Every row comes from one small tree of marks. The marks that hang from a mark follow it in brackets, in alphabetical order. Every link used is in the known rows. Which tree was each row made from?
Each row is shifted at random along 7 fixed directions that mean nothing.
Known rows
vaki(boke(fumu(rogor(kifi) zore))): [   3  113 -100   95   -3  -25  225 -270  110 -264  -22  162   81    5
  -86  -67   16   -1   92   -9  211  -93  -98   72  136   47 -171 -100
   18  106   61   39   -1 -103 -104   16   11  -29  -98   63  -99 -210
  161  161   71  -43   72 -186   71   16  102  316  221  -31  -21   -2
  299   75   55 -155   71   97]
buni(paleg(nosa ratez(pupagor(pudem(rogor(kifi)))))): [ 141  -65  195  -34  -30  188   -1   19  -15  115  -13  156   34  209
  140  -86  -13  145  113  185  108   68   94  142  111  -28   -1  -90
  173  -49   -7    2  118   53 -158  -15  145  -91   -2  -14  296 -170
   34  -83  206    1  -35  -25  -32 -102  -90  173 -215  111   22 -140
  -77  185  139 -180 -126  -47]
fumu(rogor vaki(boke)): [ -51  170 -151    5  179  -69  214 -232   36 -291   97   68  254  -42
 -144 -178  115 -134   62  -79  -56 -280 -193  -96 -174  -96 -160   75
 -188  273 -124  -42  -58 -231   53   46    6  205 -147  -46 -110  -79
  157   86   81  181  -31   15   14  270   24  126  408  -54  -36  110
  198  -12  -48   93  206  221]
kifi(vaki(boke) vimu(nedom roro(nosa) zeloto)): [ -34 -130   13  -80   -9 -108  -72   52    0  -57  141  100   66  -49
   21  -50  -58   69  184  -59   96  -40  159   80   26 -114  128 -224
  138   83  -46  205   81   40   23   95  -65  121   96 -102  297 -108
   82 -134   79  -41    8   21 -151   21 -126  162  -31   53 -150 -206
  -71 -176    0 -105 -131  222]
rogor(kifi(vaki(boke mutinav) vimu zeloto)): [ 147 -118  -83   58 -121 -216  311   99  -11 -245  -89 -106  104  -98
 -178   10   19  158  -36 -165  -12  -34   59 -113    8  -64 -215 -116
 -112   51  156   25  -41   -7   46 -171  184  -66 -252   78 -179  -37
  120  114 -269 -143  188   30   40   93  138   97  198  -53   58 -122
  148   41  -33   98   -6   55]
zore(fumu(rogor vaki)): [   4  163  -71   69   52   81   -8 -343  141 -157   60  121   38  -18
  -85  -63   47   12  140  153  154  -88  -10  103   84   33  -85  -52
  -14   71  -97    2   94  -14  -23  171   26   26  -34 -106  112 -197
  199   23  239   10   -7 -222   12  154   55  271  100  -14 -101   72
  225   30  119 -104   88   68]
pupagor(boke(fumu(vaki)) pudem ratez): [ -43  -67   71  162   -9  -89   30  195  -87   70  -27 -228   81  201
   59 -155   23  -87  -19  177  122  103  -68  123 -242    9 -135    5
 -223  101  -47   56    1   46   73  -25  204   16  -81 -120  261   29
  198 -164   33  105  -31   18 -257  -61  -55  -36 -311   86  -70   47
 -118  184  -15  -83 -193   -1]
pudem(boke(zore(fumu)) rogor(kifi(vimu zeloto))): [ 132  -77   46  104 -160  -83   88  171  -68 -226   17  -67   36  -11
 -107  -53   76  142  -14 -106  -13   68  115 -120   11 -128 -133  -60
  -38   41   58   46   17   92   97  -23  159  -67 -144  -39 -109   31
  162   83 -153   45  188   68   53   -3   14  -47   58   40    6 -139
   91   88 -119  132 -116   79]
zore(fumu(boke(pudem) vaki(mutinav))): [  33   61   92   21  -54  -13    8   19  -95   28 -166  -22  -96 -110
  -60 -185   -8   11 -113   45    9  115   78   -7  -28 -156  143  -22
  139  -82   60 -186  -55 -117  122 -139 -105  -29   12  158   -4  -92
    1  -78  118  139  167  -55   52  -95  -36  -61   34   66  -63 -107
   35   66  -41  -24 -136  111]
mutinav(rogor vimu(nedom roro zeloto)): [ -70   27 -150  -45   50 -140   98   21    3 -146   56  165  142  -32
   22   68  -13  -28  188 -211  115 -104  -63   98   53  -11  -15  -48
   31  129    3  271   -2 -118 -131    0  -77   92   72  -48   11   54
   19   61  -57  -25  -70    6  -67  -24  -85  144  113   23  -85  -98
  -18 -162 -136 -162  -31  161]
boke(fumu(rogor) pudem zore): [  10   -7   84  163  -12  -46   27  -35    3   10  -45    1   53  163
    5 -151   12    8  -11  152  115   -2  -55   91 -114  -48  -50  -35
  -83   51   10 -111   -1  -62   57  -47  105   38  -31   26  148 -161
  165  -81  143   22   33 -102 -139  -20   30  192 -120   43  -68    0
  147  125  103  -79  -75   40]
paleg(buni nosa(nedom)): [  -2  -33    2   25  149   10  257  100  -36 -163    4   12  274  203
   44 -192  -34   20   60   -9  -36 -126 -186  -36  -99  -33 -214   15
 -226  170  -16  -35   27 -112  -19 -115  142  102 -193    3   22  -89
  129   96  -68  -16  -50  132  -38   48  -79   56   52   59  193   40
   45   35  -16   42  105   29]
buni(paleg(nosa(nedom(roro vimu)) ratez(pupagor))): [-151   99 -127 -131  230   -4   31   55  -61   47  164   38  230   79
   88  -96   60 -158   80  -64 -111 -187 -183 -106 -189  -25  -43  169
 -242  137 -158  -11  -22 -206  -21   73  -69  285  -20  -76  -71   87
  -57   50  -77  183  -69  153   -5   81 -191 -120  140    4   91  143
  -86 -176  -38  127  228  125]
pupagor(boke(fumu pudem) ratez): [  20   93   52 -101   10   93   10   10 -122   79    1  122   30   71
   38 -245  -23 -114  -44  -23  -53  -12  -70   73 -178 -159  245   84
  132   38  -20 -247 -108 -186  -20 -141 -150  107  125  138   22 -115
  -70 -149  244  239  -10   34   -9  -95 -104   24   92   78  -90  -69
  -14  -16    8  -21 -145   69]
rogor(kifi(vaki(boke(fumu)) vimu(roro) zeloto)): [-132   48 -157   98  -55 -279  -30   31  -47   96   20 -193  -15 -123
 -128   26   81  -27  -16  -49   42  -10   22   -5 -154   55   55   11
 -189  -13   45   -5 -108 -101  144    6    3  129   -1  -88 -102   45
   74  -77  -75   27  104  -89 -164   29   -6   25  -26  -43 -155   46
   79 -139  -26   53  -14  193]
kifi(vaki(mutinav(rogor)) vimu): [  30   -7  -32   -2  -80 -166  148   89  -67  -51 -169   -6  -27 -157
  -70   66  -24   81  -23 -136   49   68   44   23   45  -50   56    7
   74  -65  130    7  -81 -122  -10 -202  -66  -28   -5  168 -158   71
 -115   76 -127   -1  156   -8   69  -88    6  -22   54  -46  -41  -74
  -23  -51 -125  -35  -39   47]
pupagor(buni(paleg) pudem(boke rogor(kifi(zeloto))) ratez): [  57  -83  -50   18 -128  -50  256  189  -40 -292  -32   21  159  133
   36   42    9   11  168 -104  220   94  -80  162  135   21 -360 -132
    3  197   82  397  137  116 -273   12  171 -181 -112 -127   52   87
  156  125 -172  -12  -32   48   19 -173  -23  117  -79  100   16 -156
 -148  171 -138 -253 -166  -44]
vaki(boke(fumu pudem zore) mutinav(rogor(kifi) vimu)): [ 100 -207  149  114 -116 -195    4  197 -127 -117   90 -254  135  -87
 -125 -174  164  -10 -160  -76 -218  -62  132 -307 -375 -367 -224  -12
 -212  194  -99  -91  -11   -6  255  -19  307    5 -169 -198   60  150
  256 -123 -211  159  136  233  -72  237   55 -120  136  115  -99 -174
  -13  195 -143  310 -217  161]
pupagor(boke(fumu) buni): [ -14    2   36   30 -131   75 -146  -37   34  144  -12   -8 -160   45
   57   50  -40  -19   24  170  170  163   55  165   59   75   52  -62
   95 -108    5  -21   52  138  -80   97   13 -134  111  -62  140  -24
  -10 -117  117  -49  -17 -144  -62 -131   40  108 -228   61 -119  -13
  -51   58  129 -195 -107 -100]
pupagor(boke pudem ratez): [-114  113  -20   -9  127  -78   59  178 -191  236  -23 -134   46  108
   49 -147   37 -210 -127  -55 -126    8 -187   36 -332   23  198  252
 -157   17  -12 -181 -227 -236   83 -182  -80  184   41  102  -93  100
 -130 -135   70  269  -47  112 -167  -86 -131 -236  -46    0  -31  137
 -121   -7 -124   66  -50   77]
buni(paleg(nosa(nedom(roro vimu)) ratez)): [ -51  -70  -74  -92   75   18   75   46   45 -191  133  122  194   87
  114  -15  -43  -12  204  -30  122  -81  -52   -2  127   -7 -271 -112
 -100  163  -86  291  173   44 -193  143   37   46  -51 -144  117   16
   95  139 -179  -60  -34   74   63   -5 -111   78   11   75  114  -40
 -100  -73  -24  -77   94   11]
ratez(nosa(nedom(roro vimu(zeloto))) paleg(buni) pupagor): [  18 -131   31  -79   78   45   14  209  -13   47   76   37  151  163
  134  -57  -17   66   84   40  -55  -36    8  -60  -57  -74  -23  -12
  -83    4  -91  -17   82   72  -32   36   76  124  -81  -22  117  -32
  -12  -32  -98   -1  -24  147  -49    1 -138  -17 -115   39  141    8
 -102  -75   97   52   95  -14]
boke(pudem(rogor(kifi(vimu))) zore(fumu(vaki))): [   2   63   73   77 -117  -21 -209  -60  -14   45   40  -14 -100  -77
  -75  -64   84   58   21  119   78   95  175   41   -5  -74   87  -73
   64  -45  -44  -41   64    6   67  135   19  -18   68 -111  121  -55
  147 -140  168  128  134 -153  -31    7  -11   93 -101   63 -204  -82
   83   44   47  -26 -132  137]
rogor(kifi(vaki vimu(nedom(roro)) zeloto)): [-156   25 -155  -30   28 -262  -84  197 -128  -27  138 -185   87 -246
 -120   -4   96  -84    1 -243 -146  -55   65 -168 -191 -133   71   72
 -182   97  -68  120  -73 -124  196   80 -101  246   35 -186 -156  232
   -2  -32 -210  197  128  155  -26  102 -157 -266  169  -21 -119   13
 -124 -261 -246  235    1  271]
rogor(kifi(vaki(boke mutinav) vimu(nedom roro(nosa)))): [  -2 -117 -101    3  -23 -209   -9  114  -87  -15   71 -215  101 -138
 -141    3   80   -2  -55 -182 -188  -77   80 -230 -216  -91  -38  -11
 -202   66  -28   -6  -51  -57  240    6   72  145 -107 -101  -50   75
  103 -122 -213  -49   85  114  -86  188   28  -76  213  -63  -70  -93
   15 -124  -87  267    3  185]
vaki(boke(pudem zore) mutinav(rogor(kifi(zeloto)) vimu)): [ 138  -78  196  -29 -180  -74  -24   41 -100  142  -51   60 -156 -191
  -50  -78   29  146 -149  -60 -114   56  273  -81  -34 -271  267  -79
  254 -158  105 -266 -120  -64   66 -171    3 -106   43  140  -24  -84
  -76 -159   48   69  228   -1   33   -4   43   38   53   94 -155 -227
   74   60    5   36 -226  112]
ratez(buni(paleg) nosa pupagor(boke)): [   3  -52  167 -107   -9  127   44  189 -135  129  -72  113   30  101
  201 -159  -31   -4   59   80   40  135   -2  126  -14 -140  190   22
  220  -58  -26  -43   -2  -42  -80 -110 -136   23   82   95  133  -32
 -176  -63  111  191   27  127   23 -244 -237 -107 -188   99    0  -55
 -281   27  -40 -178 -102   -5]
pudem(boke(fumu(rogor vaki) zore)): [ -46    8  107  244  -50  -92   70   45  -41   36 -149  -92  -18  126
   13 -138   17   41  -51  195  186  104  -38   97  -85    9  -32  -28
  -95  -28   75  -82  -58  -24  122  -98  115  -24  -86   68   91 -114
  163  -63   93   37  101 -131 -149 -113    1   86 -247   42  -61   59
  133  146   34 -110  -79   53]
pudem(boke(zore(fumu)) rogor(kifi(zeloto))): [ 232  -73   60  -33 -162   89   84   68  -42 -431   94  112   92  -86
 -130 -116   61  116   15 -213 -103  -16  143 -230   70 -321 -156  -70
  152  154  -23   44   85  110   46   47   86  -78  -90  -58 -131   13
  130  147 -104  129  155  155  270   73    7  -36  377   65   11 -263
   80   75 -149  195 -131   77]
buni(paleg(nosa(nedom(roro vimu)))): [ -90  147 -237 -131   59   95  -43 -360  192   28  137  294  -19   26
   73  194  -43  -18  221   53  220 -119  -83  146  273  269  -10  -43
    9  -58  -24   85   90   -1 -318  224 -118   13   78  -19  -27 -134
  -55   76   57 -214  -75 -283   77    1   76  366   49  -60  -26  113
  179 -192  232 -206  284  -78]
pudem(boke(fumu zore) rogor): [ -14   -3   49  102  -11  -20   83  -14  -20 -226   89   48  177  136
  -12 -126   72  -31   75   17   98  -80 -114   16 -133  -94 -153   -6
  -73  217  -68   51   33  -46   -8   42  120   40  -55  -76   86  -28
  192    9   76  140  -33   21  -54   43  -22  153   10   41  -83  -20
   91  114  -42  -14  -40  102]
vaki(boke(fumu pudem zore) mutinav(vimu(nedom))): [  28  -56   11  -32 -174  -59 -201  -12  -30   61   56  -22 -105 -154
  -75   20   54  -53  -90  -53  -67   48  129 -128  -99 -169   75  -51
  110  -41  -26 -105  -18  -12   85   80  -54  -23  121  -31  -33   56
  -29 -161  -27   36   91  -15   25   39  102   28  124   24 -223 -172
    2  -38   51   50  -92   98]
rogor(kifi(vaki(mutinav) vimu(nedom(roro)) zeloto)): [-126   45 -178   70   32 -250  158  -31   18  -93   34  -20  148  -71
  -76   59   15   46  142  -84  174 -100  -51  138   -4  100  -48  -92
 -162   87   66  169  -22 -163  -62  -17   19   98  -67  -51    9  -64
  128    0  -69  -80   67 -129 -125   63  -22  242   -4  -58 -111   41
  128 -132  -24 -117   48  172]
buni(paleg(ratez(nosa(nedom) pupagor(boke)))): [ 102  -89  -58  -87  -23  142  -61   24   19   16  105   -7   72  111
   47   36   41  -38   60   60  -66   15  -21 -110  -27    1 -186   61
  -76   10 -121   25   85  130  -16  136  100   27  -47 -109   -1   41
  -31    7 -103  -37  -60   92   44   43   24  -43   70    3   60  -10
 -126    8   96   70  136  -93]
pudem(boke(fumu zore) rogor(kifi(vaki zeloto))): [ -78  116  -85   89 -163  -90 -242 -142   16  142   67  -80 -176 -148
 -137  138  118  -10  -35   53   73   69   93  -10  -53   56  126   78
   28 -102    5  -77  -59    5   92  163   -4    5  134 -112 -142   70
   -9 -104   95   94   86 -206  -30    6   77   72  -41  -48 -264   36
  130  -61   56   43    5  104]
kifi(vimu(nedom zeloto)): [  51  -91 -124  -38    1 -120   75  144    8 -251  109   -3  171    1
  -67   16    5   19  105 -197  -31  -72    5  -85   -8  -70 -182  -72
  -94  162  -28  233   73   45   19   65   69   91  -77 -113  -29   79
  103   88 -192  -53   -3  138  -13   92  -10   -5  180   -5   34 -124
  -36  -94  -85   78    9  102]
fumu(boke(pudem zore) rogor(kifi(zeloto)) vaki(mutinav)): [ 295   20  129 -136 -215  206   -5 -306  106 -310  -17  437 -118 -250
 -126 -168  -65  221   98   -2   98   26  341   28  384 -375  104 -328
  588  -34   53 -105  157   69 -130   66 -114 -193   66  122   96 -388
   62    2  274   11  261 -205  346   30  110  395  400  119 -170 -383
  230   67  147 -189 -137   97]
ratez(buni nosa(nedom) paleg pupagor): [ 122 -185   53 -119   -3  152   64  209  -63 -241   70   52  246   71
   65 -137   22   28  109  -59 -145   -9    0 -160  -47 -274 -193  -12
   41  157 -152   66  165   95  -16   58   42   69 -102  -91   45   29
   22   58 -165  105   -2  294  170   34 -136 -118  135   57  114 -105
 -233    1  -65   93   58  -12]
roro(nosa(nedom(vimu(zeloto)))): [-157   18  -86  -60   16  -82 -233  -64   85  285  132   11 -162  -32
   78  216  -39    9   77  102  156   57  101  126  106  224  149  -49
   10 -167  -17  139   47   99  -89  217  -66   26  120  -95   87   35
  -53  -97    3 -122   -3 -173 -126  -66  -31   77 -302  -14  -66   52
   -3 -145  148 -141   72   11]
boke(fumu(vaki) pudem zore): [  17   -4  -45  100  -98 -105  -19  149  -85    9 -125 -167  -25   -7
  -80  -69   42  -73 -169  -34  -64   86  -39 -153 -178 -105  -75  103
 -124    0   44 -131  -71  -42  186  -67   21   39  -23   56 -181  110
   20   -9 -133   81  110   22   29  -75   68 -150   86   -6  -24  -35
   26   10  -41  140  -44   14]
kifi(rogor vaki vimu(roro) zeloto): [  60  -71 -210  139 -135 -235   30   14   94  -21  -96 -141  -61  -30
 -135  266   -1  141   59  -32  121   64   50   35  111  200 -156  -71
 -170 -108  130  111   11  142   60    2  131  -16  -76   -9 -112   27
   29   68 -210 -317   81 -174 -118    3  193  149  -46 -136  -35   21
  116 -106   72   -2  102  -56]
fumu(boke(pudem(rogor(kifi))) vaki(mutinav)): [ 173  -30   32   92  -25  -73  226   35  -75 -157 -121  -96  144   29
 -159 -174   94   68 -132  -49 -129  -71  -20 -185 -165 -152 -170   15
 -150   84   53 -197  -60 -106  144 -179  225  -10 -275  104  -80  -97
  201  -44  -41   30  102   35   10  145  123   62  236    0   56  -91
  209  202  -11  199  -18   83]
buni(paleg(nosa(nedom(roro vimu)) ratez(pupagor(boke)))): [  10  -20 -175  -92   55   22   39  109    7   43   59  -38   88  116
   62  104   20  -86   19  -47  -58  -31 -117 -163  -27   96 -215  119
 -233   -4  -57   34    5   35  -48   74   56   77  -87  -12 -179  144
 -101  111 -273  -67  -26   91   48  -18   20 -116  118  -44  169   70
  -68  -85   51  120  244  -92]
vaki(boke(fumu(rogor) pudem zore) mutinav): [ -34  -21  -25  129 -121 -159   10  -62   35  -18  -95  -68  -53  -26
  -72   52   28  -51  -52   69  172   73  -36   30  -23   12 -156  -73
  -26    6   58   29   -3  -53    3   21   37  -75    3   30  -30    6
   65   -9  -61  -24   92 -143  -41  -73  137  165  -57  -24 -125  -62
   93  126   64 -145  -17   48]
boke(fumu(vaki) zore): [ -97   81 -116   99  -55 -113    7   57  -41  -35  -84 -109  -17  -49
  -55  -15   36 -108  -70  -31   58   65  -99  -45  -93   -5  -81   96
 -113   24   30    3  -58  -81   88    6  -51   45   17    1 -194  127
   12   71 -115   90   82  -40   44  -91   16  -97   50  -28  -57   53
   21  -45  -80    9   22   47]
kifi(rogor vaki(boke) vimu(nedom roro(nosa)) zeloto): [  42 -207  104   44  -68 -160  -77  103  -38   76   58  -43   -5  -17
   -8  -49  -35  189   82   25   24   27  230   41  -37 -104  167 -208
   39  -57    8   16   17  104  185  -13   59  106    6  -53  298 -153
   79 -203   56 -131  105   13 -239   52  -62  112 -167   17 -140 -137
  -19 -111   37   13 -143  155]
boke(pudem(rogor(kifi(vaki zeloto))) zore(fumu)): [ -94  166 -105   -3  -76  -47 -166 -239   72 -131  142  133  -29 -182
 -118   46   70  -40  167    1  202  -16   62  132   86  -45   24  -64
  164  104  -71  167   98  -81  -99  248 -119   29  205 -190   20    0
   78   10  187  178   57 -210   56   11  -33  232   72   23 -291  -78
   79  -78  -17 -160  -50  199]
vaki(boke(fumu pudem zore) mutinav(rogor(kifi))): [ -27   33  -95  -38 -160 -111 -144 -137   19  -86   75   -9  -69 -267
 -157  100   97 -121  -43 -118    7   -7   70 -134  -49 -142  -96   -2
  101   82  -53   48   21  -82  -12  170  -56  -50  125 -120 -161  168
   -9    3  -95  133   97  -50  137   44  117   58  257    3 -225 -167
   23   13  -64   21  -45  139]
buni(paleg(nosa(nedom(vimu)) ratez(pupagor))): [  53 -176  231 -119   15  107 -140  289 -119  134   76   -9   38   68
  166 -163  -26   78   16   82 -112   88  180 -101  -44 -222   46  -61
   64  -37 -108    4  110  101   64   30   46   49   13  -93  229   43
  -39  -81  -52  115   60  245   15  -39 -240 -237 -174  156   92 -119
 -292    2   -1   85 -108   26]

Which tree is each row?
[ -83  -83    4  -42  -25 -117  -85  103  -15 -162  212   36  104 -133
    6  -24   14   47  198  -88   90  -27  171   44   75 -140  -32 -219
   34  144  -91  339  145   58  -49  203  -23   59   40 -270  218   31
  155  -37  -78   66   83   68  -32   53 -171   43  -42  101 -129 -132
 -126 -108 -124  -78 -126  203]
rogor(kifi(vimu(nedom(roro)) zeloto))
[ -62   79    2  -15  150   26  181  164  -96   69  -77    7  176  222
  109 -166  -25 -106   47   29   14  -19 -220  106 -147   -3  -46  107
  -85  102   -2  -55  -38 -196  -87 -144   10  109  -21   68   29   -9
  -56   17   75  153 -103   90  -98 -131 -146  -30  -57   65   91   51
 -130   40  -36 -130   26   44]
paleg(nosa ratez(pupagor(buni pudem)))
[ -54  -58  139  159   -7 -244   52  291 -245   94 -120 -198  105  -12
   -2 -254   88  -45 -164  -42 -114   15   -6  -89 -412 -291   82  104
 -189   70   -2 -186 -153 -228  270 -244   72  145  -47   31   68   99
  106 -180  -64  243  129  138 -166   -5 -124 -172  -65   98 -132  -47
  -54   49 -195  128 -233  197]
boke(fumu(vaki(mutinav(rogor vimu(roro)))) pudem zore)
[-191  118 -194  -53  144   42 -179 -223  122  -20  270  -10  153   14
  -21   45   90 -173  201  113   21 -158 -136    3  -83  106 -203   60
 -199  177 -251  136  149  -55  -83  357   20  184   53 -339   74   38
   99  -15   63   77 -189  -48  -73  203  -31  130   43    6  -78  151
  -46 -114   80  -17  279  115]
paleg(buni ratez(nosa(nedom)))
[-127  -14  -14  -33  105  -30  -95   22  -45  100  135  -15   71   11
   64  -40   14  -75   35  -22  -54  -82  -14  -33 -128  -30  112   33
  -88   51 -105   21  -15  -58   76   91  -72  173   47  -92  125    5
   20 -126   25   49  -41   64 -101   49 -116  -51  -21    2  -51   34
  -48 -128  -46   63   15  105]
vimu(nedom(roro(nosa)))
[ -82   99 -219  -20  -60 -137  -75 -326  183  -23  117  138  -58 -187
  -99  248   45    5  210  -20  236 -105   80  147  162  153  -19 -127
   85   24   -5  217   41   -5 -184  207    0  -42  119 -161   39  -34
   69  -16   86 -135  -54 -296  -98   92  121  408   78  -24 -247  -50
  164 -131   92 -224   47  143]
mutinav(rogor(kifi(vaki(boke))) vimu(roro zeloto))
[  -8 -123  -50    7  -41  -35  -49    1  106   16   71  -23  -32   60
   61  182  -49   81   91   84  157   50   71   39  160  166 -171 -146
  -84  -54    3  211  139  216 -108  165  110  -90  -75  -91  110    5
   97   15 -171 -256   19  -98  -43  -25   73  121 -208   -7   61   -8
   25   -4  125  -91   70 -113]
roro(nosa(nedom(vimu)))
[  80  -64  -26  194 -290  -76 -122  -33   70   95 -187 -113 -254  -69
  -74  222   17  124  -77  137  195  250  157    3  166  115  -95 -115
   37 -256  148   -8   13  196   65   45  119 -241  -32   46  -68   -3
   56  -72 -119 -267  164 -276   -7 -112  258  138 -159  -39 -143  -69
  149   80  157 -127  -17  -99]
pudem(boke(fumu(rogor vaki(mutinav(vimu(nedom)))) zore))
[  75   20  -38  203 -167  -48  -32 -166  116   -4 -171 -158 -195 -116
 -149  107   37  118  -48  196  194  178  150   12  202  139 -206 -136
  -40 -171   95   18   74  146   78   87  169 -231 -144  -40  -10  -95
  200   12  -44 -207  177 -293   16    1  212  139  -83  -22  -37  -18
  213  186  113  -95    0  -38]
zore(fumu(boke rogor(kifi) vaki(mutinav)))
[ 139 -186  168  -61    6  111    1  245 -122  145  -29   10   61  174
  136 -176  -47  149  -57   14 -199   31  106 -137  -74 -154  126   -6
  -40 -111   -1 -245   11   78  117 -141   87   68  -99   81  130 -118
  -25 -132  -50  -82   46  175  -13   -3 -108 -113  -55   69  151  -70
  -64  -43   92  192  -60  -69]
ratez(buni(paleg(nosa(nedom(vimu(roro))))))
[-235  110 -203  177  150 -374  180   67  -65   28   36 -184  199   29
  -55   20  115  -76   81  -87   77 -144 -197  104 -225  168 -102  102
 -420  141   21  155 -129 -258   47  -63   94  213 -118 -130  -76   96
  162   30 -128   50  -13  -34 -298   61  -84   48 -107  -35  -56  193
   84  -76 -176  -24   72  226]
mutinav(rogor(kifi(vimu(roro) zeloto)))
[-112   72  -51  178  -55 -174   80   64  -72   35 -191 -181  -71  -52
  -58    6   43  -54 -126   28  114  128  -82   -3  -78   75  -36   81
 -102  -69  116  -40 -121  -97  133 -109  -14  -20  -63  118 -195   81
    5   33 -102   58  129 -100  -22 -137   40 -103  -73  -47  -51   82
   67   52  -81  -33   10   63]
pudem(boke(fumu(vaki(mutinav) zore)))
[  39  -88  -66   49  -62   55  -25   50   35  141  -18 -113    2  221
   60   85  -29  -24   32  129   59   96  -73   79  -18  195 -152   -1
 -172  -49    8   -9   66  162  -92   61  182  -69  -68  -67   96  -44
   60 -129  -54 -202 -112  -89 -135  -39  121  121 -200   -5   11   70
  -33   57  177  -92   33 -186]
pupagor(buni pudem ratez(nosa(nedom)))
[ -90   81 -189  143  -34 -173  113  -62   27  -26  -89 -176  -19  -25
 -117  114   63 -115 -106  -45   56    5 -187  -63  -97  173 -190  103
 -228    3   76  -29 -110 -128   63  -26   33  -18  -75   58 -289  100
   11  114 -182  -59   40 -101  -26   -6  167   13   87 -126  -16  106
  161   27  -17   19  133   23]
vaki(boke(zore(fumu)) mutinav)
[-136   27 -243   33    9 -266   37  -50   18  -27   84  -37   83 -126
  -68  198   51    0  154 -150  120  -75  -19   82   28  132  -89  -43
 -138   54   19  284   12 -109  -60  100   -9   90  -14 -158  -46   79
   88   20 -182 -125   29  -99 -110   39    5  160   18  -60 -130  -21
   49 -150 -108 -114   67  163]
vaki(mutinav(rogor(kifi(vimu(nedom roro(nosa)) zeloto))))
[  69  -37   66  -85  -79   87  -79  -64  -23  242  -65  184 -150  -33
   93   49  -87  146   10    2   18   64  163  107  145    7  353 -101
  260 -254  103 -162  -43   -7  -56 -106 -137  -52  107  183  120 -209
 -112 -199  134 -201   49 -140   -9  -97    7  179  -65    6  -93 -137
   74 -119  140 -139  -85  -30]
vaki(mutinav(vimu(nedom roro(nosa))))
[ -96  164 -117   99 -129 -139  -29 -211   49   -2  -89   23 -179 -247
 -138  126   34   27   21   20  245  111   79  122  172   82   81  -36
  157 -123  123   43  -49  -76  -10   49 -127  -62   87   43 -197  -32
  -33   59   53   32  201 -297   81 -106   60  142   23  -56 -210    8
  166  -40   -1 -182   22  130]
pudem(boke(fumu(rogor(kifi(vaki(mutinav) zeloto)) zore)))
[  83   24  -33   62 -158  -63 -194 -140   62   22  -36  -93 -186 -226
 -174   57  108  -10 -101   78  -57   80  185 -161   14 -115  -71  -39
   21 -103  -26 -128   24   86  155  151   46  -83  -13  -53  -87   25
   57  -87  -30  -11  170 -159   61  126  233   22  176    5 -180  -63
  113   56   78   74   63   56]
fumu(boke(pudem zore) rogor vaki(mutinav(vimu)))
[  45  140  145  -19  -49   92 -131  -58 -106   66  -61  111 -125 -157
  -58 -264   21   22 -102   17  -76   78  171  -43  -28 -272  318   19
  244  -89   -6 -287  -62 -152  151  -54 -186   53  126  101  -20 -140
  -15 -112  261  280  213  -59  139  -55 -116  -69  151   91 -134 -121
   90  -12  -30   51 -175  175]
boke(pudem zore(fumu(rogor(kifi) vaki)))
[ -14 -267   14   29 -102 -220   -6  302  -40 -206   53  -46   88  -44
   50   72  -66  130  211 -118  169  119  169   76  157  -98 -177 -287
   30   96    3  507  193  199   -1  105   29    9   -4 -206  245  113
  130   52 -285 -130  113  127  -85 -123 -150  -21 -204   77  -39 -234
 -253  -78 -206 -152 -172  104]
kifi(rogor vimu(nedom roro(nosa)) zeloto)
[ 121  -25   84  -42  -41  -12  157  118 -104  -83  -78   65   51  -56
  -46 -183  -35  147  -26 -115  -74    0  113  -29   -2 -176  155  -50
   98  -16  100 -152  -65  -89   51 -228  -17   27  -67  157  -42 -132
   14   -7   32   52  167   63   76  -14  -79   -6  137   41   36 -121
   59  -44  -56   94 -126   82]
rogor(kifi(vaki vimu))
[ -91  221  -86    9  -53   13 -118 -247   43  149  -65   95 -241 -143
  -64   63   15  -82  -63   28   85   76   -9   43   96   97  232   75
  162 -187   54 -177 -128 -140   13   42 -255    0  182  148 -236  -55
 -176   21  160   70  102 -228   80 -115   60   47   86  -78 -144   63
  161  -89   64 -103   86   79]
vaki(boke(zore(fumu(rogor))))
[  78  -77   53   36  -78  135 -143   19   12  260   11  -77  -63  174
   83   16   69   -8  -36  218  -68   94    6  -32 -123   30   23  107
  -52 -134  -76 -224    8  135   84   79  117    2   -2  -33   67  -37
  -80 -145   70  -36  -38  -18  -92   -7   82  -11 -132  -20  -40   82
  -57   58  204   43   80 -137]
ratez(buni(paleg) nosa pupagor(boke(zore)))
[ 103  -60 -154 -127 -129   33 -238  -52  128   92   77   78 -187  -85
  -36  296  -52   87   23  -80   -7   56  192 -100  225  113   48  -79
   97 -197   22   55   82  240  -55  198  -30  -65   87  -12  -95   39
 -111  -23 -144 -267   16 -129   86   13  153   81   97  -78   -8 -109
   73 -185  211   50   89 -109]
nosa(nedom(vimu(roro zeloto)))
[ 115  -24  -84  107 -120 -151   -1  -56   63  -30  -16  -81  -71  -34
 -176   20   68   60  -80  -18   -1   16  111 -129    0    2 -104  -57
  -84  -57   76  -93  -31   62  141   37  138   -4 -116   22 -153  -80
  126    7  -73 -100  155 -112  -40   68  201  103  160  -42  -23  -94
  246   54  123  115   11   83]
vaki(boke(fumu(rogor(kifi(vimu(zeloto))) zore) pudem))
